Below is a small trained network, with its code and all its weights. Each question gives an input and a target symbol and asks what happens when units are switched off, that is, made to give their printed mean instead of their output.

import numpy as np


def w(rows, s, z=0):
    codes = np.array(rows[::2]) - 128.0
    scale = np.full(codes.shape[1], s)
    scale[-1] = z or s
    return codes * scale


def f(y):
    return y / 2 * (1 + np.tanh(0.7978845608 * (y + 0.044715 * y**3)))


def softmax(a):
    e = np.exp(a - a.max(-1, keepdims=True))
    return e / e.sum(-1, keepdims=True)


def log_softmax(a):
    a = a - a.max(-1, keepdims=True)
    return a - np.log(np.exp(a).sum(-1, keepdims=True))


def net(x, mask):
    ids = ['αδεηθπστ'.index(c) for c in x.split()]
    T = len(ids)
    res = E[ids] + P[:T]
    r = res
    for j in range(3):
        rows = slice(2 * j, 2 * j + 2)
        q, k, v = (r @ M[0][rows].T for M in (Q, K, V))
        z = softmax(np.where(np.tri(T) > 0, q @ k.T / 2**0.5, -1e9)) @ v
        o = O[0][rows]
        res = res + np.where(mask[j], z, o[:, -1]) @ o[:, :-1]
    y = f(res @ A[0][:, :-1].T + A[0][:, -1])
    res = res + np.where(mask[3:11], y, B[0][:, -1]) @ B[0][:, :-1]
    return log_softmax(res[-1] @ U[:, :-1].T + U[:, -1])


Q, K, V, O, A, B = {}, {}, {}, {}, {}, {}
E = w([
[153,193,68,114,175],'α',
[57,116,130,96,104],'δ',
[214,68,60,163,111],'ε',
[91,163,108,120,218],'η',
[112,144,39,87,61],'θ',
[69,150,95,7,191],'π',
[94,109,166,214,155],'σ',
[197,46,169,156,134],'τ',
],0.015)
P = w([
[136,251,170,103,109],'0',
[155,121,104,105,138],'1',
[141,103,102,112,140],'2',
[128,93,99,120,143],'3',
[115,80,99,121,146],'4',
[103,72,94,125,147],'5',
[90,62,93,126,150],'6',
[76,52,96,125,148],'7',
[65,45,90,127,155],'8',
[51,41,90,128,162],'9',
[51,42,96,130,160],'10',
],0.012)
Q[0] = w([
[140,63,77,181,161],'head 0',
[202,78,173,234,90],'head 0',
[154,119,144,204,147],'head 1',
[52,251,133,171,108],'head 1',
[143,149,123,151,108],'head 2',
[98,140,72,29,167],'head 2',
],0.016)
K[0] = w([
[53,135,162,145,150],'head 0',
[86,53,90,130,165],'head 0',
[140,109,159,164,141],'head 1',
[255,160,114,126,74],'head 1',
[91,120,106,110,112],'head 2',
[155,199,164,110,91],'head 2',
],0.02)
V[0] = w([
[96,118,185,123,36],'head 0',
[116,142,250,175,210],'head 0',
[177,78,144,204,103],'head 1',
[133,62,133,65,120],'head 1',
[62,168,136,78,130],'head 2',
[177,156,147,96,108],'head 2',
],0.014)
O[0] = w([
[214,54,190,95,142,73],'head 0',
[90,193,255,141,104,165],'head 0',
[123,123,131,104,52,2],'head 1',
[162,193,148,114,153,165],'head 1',
[105,85,205,150,168,161],'head 2',
[87,107,123,98,129,162],'head 2',
],0.014,0.0095)
A[0] = w([
[174,133,128,92,65,73],'neuron 0',
[84,124,150,103,177,92],'neuron 1',
[199,151,112,136,134,111],'neuron 2',
[102,125,148,9,140,170],'neuron 3',
[128,154,190,142,162,94],'neuron 4',
[185,65,146,155,115,253],'neuron 5',
[148,121,93,46,170,112],'neuron 6',
[129,95,85,147,168,20],'neuron 7',
],0.013,0.0059)
B[0] = w([
[128,41,244,87,124,140],'neuron 0',
[163,111,115,192,79,251],'neuron 1',
[242,136,224,118,147,154],'neuron 2',
[225,228,121,141,233,186],'neuron 3',
[155,97,118,52,36,243],'neuron 4',
[170,191,37,254,26,163],'neuron 5',
[125,164,121,92,49,210],'neuron 6',
[118,97,181,52,118,206],'neuron 7',
],0.0077,0.015)
U = w([
[118,43,157,108,161,186],'α',
[204,154,109,213,109,75],'δ',
[144,61,100,87,63,47],'ε',
[82,169,46,224,172,233],'η',
[76,169,94,42,105,102],'θ',
[179,202,151,99,238,166],'π',
[63,156,127,183,2,160],'σ',
[158,138,187,54,89,3],'τ',
],0.0083,0.0048)

Each question gives the input, a string of symbols that net reads in full, and the target symbol t.
The units are the heads (2 rows each of Q, K, V and O) and the neurons (one row each of A and B). Each row of codes is followed by its name. A weight is (code - 128) times the scale printed after its matrix; where a second scale follows, it is the last column's (O, A, B and U).
mask holds one flag per unit, heads first, then neurons. A switched-off unit (its flag False) gives its mean, the last column of its rows in O or B, instead of its output. The means were averaged over made-up inputs and are rounded, as every weight is.
A unit's drop is (log p(t) with every unit on - log p(t) with that unit switched off) / (log p(t) with every unit on - log p(t) with every unit switched off).
The circuit of an input: a set's keep is (log p(t) with only the set's units on - log p(t) with every unit switched off) / (log p(t) with every unit on - log p(t) with every unit switched off). Starting from all 11 units, units are removed one at a time, each time the one whose removal leaves the highest keep (on an exact tie, the one counted first), for as long as the keep stays at least 0.8.
circuit, biggest first: the units of the circuit, biggest drop first
top k neurons: the k neurons with the biggest drops, biggest first
heads that matter: for each layer, one digit per head in row order, 1 if its drop is at least 0.15 and else 0, layers parted by /
input η η ε ε τ, target η: heads that matter : 100
input δ η η σ ε η ε, target η: heads that matter : 100
input σ δ δ τ θ, target τ: circuit, biggest first : (head 0)
input ε ε θ η τ π σ τ δ δ η, target θ: circuit, biggest first : (head 0; head 2; neuron 6; neuron 1)
input τ θ τ δ η α δ η, target π: heads that matter : 101
input σ η α ε α δ τ ε, target δ: circuit, biggest first : (neuron 5; head 0)
input α δ δ ε θ, target η: circuit, biggest first : (neuron 4; head 0)
input τ α θ τ, target τ: circuit, biggest first : (head 1; neuron 1)
input ε ε π δ π π η η θ α, target θ: top 4 neurons : (neuron 6; neuron 7; neuron 3; neuron 1)
input η ε π τ τ δ α, target σ: circuit, biggest first : (head 0; neuron 3)
input ε η π η δ, target θ: top 2 neurons : (neuron 6; neuron 7)
input π σ τ σ η τ α θ δ, target α: heads that matter : 001
input δ ε π θ σ σ θ θ η, target δ: top 3 neurons : (neuron 5; neuron 1; neuron 3)
input τ ε θ τ π, target π: top neuron : (neuron 3)
input δ ε τ θ θ τ α δ θ δ, target δ: circuit, biggest first : (head 0; neuron 5; neuron 3)
input σ θ τ ε, target σ: circuit, biggest first : (head 1; neuron 5)
input τ θ δ τ δ δ σ ε ε ε θ, target π: heads that matter : 100
input τ τ τ, target τ: heads that matter : 011
input τ σ η θ, target π: circuit, biggest first : (head 0; neuron 3; head 2; neuron 4)
input η α α θ τ ε τ, target η: circuit, biggest first : (neuron 4; head 1; neuron 6; neuron 5)
input δ α δ π ε π σ τ, target σ: heads that matter : 110
